Below is a small trained network, with its code and all its weights. Each question gives an input and a class and asks what happens when units are switched off, that is, made to give their printed mean instead of their output.

import numpy as np


def w(rows, s, z=0):
    codes = np.array(rows[::2]) - 128.0
    scale = np.full(codes.shape[1], s)
    scale[-1] = z or s
    return codes * scale


def f(y):
    return y / 2 * (1 + np.tanh(0.7978845608 * (y + 0.044715 * y**3)))


def log_softmax(a):
    a = a - a.max(-1, keepdims=True)
    return a - np.log(np.exp(a).sum(-1, keepdims=True))


def net(x, mask):
    res = np.array(x, float).reshape(1, 6) / 4 @ E
    y = f(res @ A[0][:, :-1].T + A[0][:, -1])
    res = res + np.where(mask, y, B[0][:, -1]) @ B[0][:, :-1]
    return log_softmax(res[-1] @ U[:, :-1].T + U[:, -1])


A, B = {}, {}
E = w([
[105,78,146,160,111,95,33,231],'x0',
[201,47,81,67,255,156,119,98],'x1',
[7,116,78,30,104,44,70,43],'x2',
[11,172,169,28,227,178,110,208],'x3',
[127,67,198,18,139,80,235,144],'x4',
[86,63,44,217,166,102,75,22],'x5',
],0.0069)
A[0] = w([
[119,107,219,116,153,107,154,189,169],'N1',
[67,74,147,97,92,158,131,158,119],'N2',
[172,71,86,164,164,166,116,106,208],'N3',
[202,122,171,159,103,152,58,183,159],'N4',
[193,162,173,181,114,151,82,160,179],'N5',
[185,133,124,169,95,172,205,144,245],'N6',
[163,117,180,165,124,191,93,120,105],'N7',
[55,128,190,58,112,128,121,203,246],'N8',
[210,154,130,149,111,89,179,158,149],'N9',
[52,165,79,143,130,104,80,85,243],'N10',
[141,125,168,88,79,171,188,137,179],'N11',
[110,139,2,153,163,99,43,74,253],'N12',
],0.0087,0.0032)
B[0] = w([
[202,112,146,113,181,79,117,204,205],'N1',
[121,123,103,88,96,124,94,176,158],'N2',
[186,41,68,88,178,123,236,147,210],'N3',
[153,106,40,144,100,164,132,186,218],'N4',
[190,109,52,186,95,172,148,196,219],'N5',
[225,182,180,189,151,164,234,113,222],'N6',
[132,140,71,160,97,147,128,97,169],'N7',
[127,121,143,118,116,76,1,163,243],'N8',
[194,198,144,105,108,128,165,92,192],'N9',
[30,126,46,77,76,155,89,104,212],'N10',
[117,215,212,147,169,89,130,168,190],'N11',
[92,107,80,108,112,126,96,66,255],'N12',
],0.0083,0.0098)
U = w([
[124,125,167,93,182,51,52,243,75],'0',
[129,37,74,113,230,124,121,46,236],'1',
[160,165,90,178,111,213,141,170,6],'2',
[2,196,82,127,68,148,59,98,194],'3',
[156,218,231,164,162,87,150,54,151],'4',
],0.0092,0.0018)

Each question gives the input, the list of numbers given to net, and the class t.
The units are the neurons (one row each of A and B). Each row of codes is followed by its name. A weight is (code - 128) times the scale printed after its matrix; where a second scale follows, it is the last column's (A, B and U).
mask holds one flag per neuron, in row order. A switched-off neuron (its flag False) gives its mean, the last column of its row in B, instead of its output. The means were averaged over made-up inputs and are rounded, as every weight is.
A unit's drop is (log p(t) with every unit on - log p(t) with that unit switched off) / (log p(t) with every unit on - log p(t) with every unit switched off).
The circuit of an input: a set's keep is (log p(t) with only the set's units on - log p(t) with every unit switched off) / (log p(t) with every unit on - log p(t) with every unit switched off). Starting from all 12 units, units are removed one at a time, each time the one whose removal leaves the highest keep (on an exact tie, the one counted first), for as long as the keep stays at least 0.8.
circuit, biggest first: the units of the circuit, biggest drop first
unit that matters most: the unit with the biggest drop
top k neurons: the k neurons with the biggest drops, biggest first
drop when u is switched off: that unit's drop, to one decimal
input [-8,2,7,5,0,4], class 3: unit that matters most => N10
input [-1,2,-2,-1,3,-6], class 4: top 2 neurons => [N6 N9]
input [6,-2,4,-5,7,4], class 3: circuit, biggest first => [N3 N1]
input [-5,-4,-6,-1,1,-2], class 4: circuit, biggest first => [N11 N6]
input [1,5,7,-2,-4,1], class 3: top 3 neurons => [N10 N1 N6]
input [0,-6,-5,3,4,3], class 0: top 2 neurons => [N1 N8]
input [-3,-7,7,-5,5,-8], class 0: top 3 neurons => [N8 N6 N2]
input [-8,1,6,-6,-8,-7], class 3: drop when N12 is switched off => 0.1
input [-6,-1,2,2,1,-7], class 0: drop when N1 is switched off => 0.1
input [-2,-7,-6,-3,3,-8], class 4: drop when N10 is switched off => 0.1
